Below are the code and all the weights of a small trained network. Each question names an input and a target symbol and asks about switching units off, where a switched-off unit gives its printed mean instead of its output.

import numpy as np


def w(rows, s, z=0):
    codes = np.array(rows[::2]) - 128.0
    scale = np.full(codes.shape[1], s)
    scale[-1] = z or s
    return codes * scale


def norm(h):
    return h / np.sqrt((h * h).mean(-1, keepdims=True) + 1e-5)


def f(y):
    return np.maximum(y, 0)


def softmax(a):
    e = np.exp(a - a.max(-1, keepdims=True))
    return e / e.sum(-1, keepdims=True)


def log_softmax(a):
    a = a - a.max(-1, keepdims=True)
    return a - np.log(np.exp(a).sum(-1, keepdims=True))


def net(x, mask):
    ids = ['ΓΔΞΩθμτ'.index(c) for c in x.split()]
    T = len(ids)
    res = E[ids] + P[:T]
    q, k, v = (norm(res) @ M[0].T for M in (Q, K, V))
    z = softmax(np.where(np.tri(T) > 0, q @ k.T / 2**0.5, -1e9)) @ v
    res = res + np.where(mask[0], z, O[0][:, -1]) @ O[0][:, :-1]
    y = f(norm(res) @ A[0][:, :-1].T + A[0][:, -1])
    res = res + np.where(mask[1:9], y, B[0][:, -1]) @ B[0][:, :-1]
    return log_softmax(norm(res)[-1] @ U[:, :-1].T + U[:, -1])


Q, K, V, O, A, B = {}, {}, {}, {}, {}, {}
E = w([
[141,107,141,122,151,101,130,188,76,132,49,117],'Γ',
[176,122,134,90,76,110,185,182,147,170,51,144],'Δ',
[75,130,92,144,175,130,116,127,135,102,69,6],'Ξ',
[136,185,99,110,193,149,115,108,121,158,45,165],'Ω',
[65,124,134,150,185,164,98,144,159,144,129,138],'θ',
[173,139,164,104,137,82,92,241,138,143,57,75],'μ',
[166,101,75,185,134,118,210,80,76,134,18,158],'τ',
],0.014)
P = w([
[69,172,216,80,132,130,144,133,70,71,84,134],'0',
[123,122,221,145,125,36,204,135,126,89,109,106],'1',
[119,132,248,116,127,98,168,127,179,60,99,121],'2',
[93,122,224,126,152,107,185,80,183,48,103,124],'3',
[192,94,12,86,149,137,54,167,172,203,123,132],'4',
[191,90,70,53,128,217,34,172,164,238,129,126],'5',
[202,69,60,63,127,205,30,196,155,227,108,186],'6',
[161,112,33,126,122,179,16,150,129,207,83,161],'7',
],0.015)
Q[0] = w([
[112,123,121,172,155,94,130,131,119,156,107,145],'h0',
[123,137,111,150,115,122,123,65,63,92,249,131],'h0',
],0.11)
K[0] = w([
[143,155,162,90,124,122,103,176,55,127,92,146],'h0',
[229,72,77,216,137,99,139,110,254,185,190,118],'h0',
],0.083)
V[0] = w([
[254,118,131,110,57,84,177,165,135,144,95,88],'h0',
[98,137,160,102,133,116,61,202,147,123,149,27],'h0',
],0.033)
O[0] = w([
[154,207,162,71,27,16,25,39,167,157,241,182,126],'h0',
[54,12,176,94,62,64,163,75,135,114,2,41,251],'h0',
],0.0095,0.03)
A[0] = w([
[174,117,50,122,104,123,41,106,155,160,193,134,131],'n0',
[160,49,38,150,149,163,96,171,140,192,81,107,158],'n1',
[110,200,216,130,132,96,209,99,128,49,212,138,65],'n2',
[92,163,203,115,138,116,213,149,114,62,124,115,146],'n3',
[106,125,132,176,176,162,166,179,122,102,177,123,94],'n4',
[170,170,99,168,127,162,165,150,103,91,245,129,61],'n5',
[144,32,40,136,82,131,61,96,154,214,101,75,53],'n6',
[64,185,242,142,159,109,242,149,96,3,159,140,2],'n7',
],0.029,0.0073)
B[0] = w([
[122,107,2,58,102,142,135,138,135,142,160,89,195],'n0',
[96,128,63,166,77,140,105,98,152,145,176,128,221],'n1',
[64,139,187,150,155,169,175,164,121,70,126,190,153],'n2',
[128,123,110,147,175,90,96,125,126,177,152,149,194],'n3',
[183,152,184,102,76,178,120,126,117,133,93,128,173],'n4',
[150,81,94,178,145,103,58,101,140,101,97,97,168],'n5',
[148,176,140,93,152,156,110,150,123,133,80,150,254],'n6',
[186,210,179,98,125,132,168,134,130,69,178,119,156],'n7',
],0.04,0.027)
U = w([
[175,96,185,95,156,89,95,153,88,137,122,159,253],'Γ',
[88,116,89,51,109,134,143,202,124,70,165,161,137],'Δ',
[131,112,116,163,190,154,205,177,128,123,100,55,135],'Ξ',
[202,255,102,146,182,150,66,174,133,159,171,211,20],'Ω',
[166,151,168,151,34,153,148,99,125,75,154,58,134],'θ',
[70,107,114,136,94,44,69,67,151,156,111,105,134],'μ',
[199,66,95,139,162,137,20,158,126,6,125,141,81],'τ',
],0.0058,0.0043)

Each question gives the input, a string of symbols that net reads in full, and the target symbol t.
The units are the heads (2 rows each of Q, K, V and O) and the neurons (one row each of A and B). Each row of codes is followed by its name. A weight is (code - 128) times the scale printed after its matrix; where a second scale follows, it is the last column's (O, A, B and U).
mask holds one flag per unit, heads first, then neurons. A switched-off unit (its flag False) gives its mean, the last column of its rows in O or B, instead of its output. The means were averaged over made-up inputs and are rounded, as every weight is.
A unit's drop is (log p(t) with every unit on - log p(t) with that unit switched off) / (log p(t) with every unit on - log p(t) with every unit switched off).
The circuit of an input: a set's keep is (log p(t) with only the set's units on - log p(t) with every unit switched off) / (log p(t) with every unit on - log p(t) with every unit switched off). Starting from all 9 units, units are removed one at a time, each time the one whose removal leaves the highest keep (on an exact tie, the one counted first), for as long as the keep stays at least 0.8.
units of the circuit, in order: the units of the circuit, biggest drop first
most important unit: the unit with the biggest drop
k most important neurons: the k neurons with the biggest drops, biggest first
drop of u: that unit's drop, to one decimal
input Γ θ Ξ, target Ω: 3 most important neurons -> n3, n7, n5
input Δ Δ θ, target Δ: most important unit -> h0
input τ μ Δ μ μ Ω, target τ: units of the circuit, in order -> h0, n5
input Δ μ Ω Δ τ Ω Ξ Ξ, target Δ: units of the circuit, in order -> h0, n0, n5
input μ Γ Ω μ Ξ, target Γ: 3 most important neurons -> n1, n6, n0
input Γ μ τ τ, target Ω: 3 most important neurons -> n3, n7, n5
input Ω Γ Ξ, target θ: units of the circuit, in order -> h0, n4, n6
input Δ Ω Δ Γ, target Δ: 2 most important neurons -> n2, n0
input μ Δ μ μ Δ τ μ τ, target Γ: units of the circuit, in order -> h0, n1, n0
input Γ θ Ω Δ Δ μ, target Ω: 2 most important neurons -> n6, n0
input Δ Ω τ Ω, target Δ: units of the circuit, in order -> h0, n2, n0
input Γ τ τ θ, target Ω: units of the circuit, in order -> n3, n7
input τ τ μ, target τ: 3 most important neurons -> n5, n2, n1
input Ω Ξ μ, target Ω: most important neuron -> n3
input μ Γ θ τ Δ Ω μ, target Γ: 2 most important neurons -> n1, n0
input Δ Ξ μ, target Δ: 2 most important neurons -> n2, n0
input Ω Ω μ τ θ, target θ: drop of n0 -> 0.1
input μ μ Γ θ Γ Ω θ Δ, target Γ: drop of n6 -> 0.2
input μ Δ μ Ξ, target Γ: drop of n6 -> 0.1
input Δ Δ τ, target Δ: most important neuron -> n2
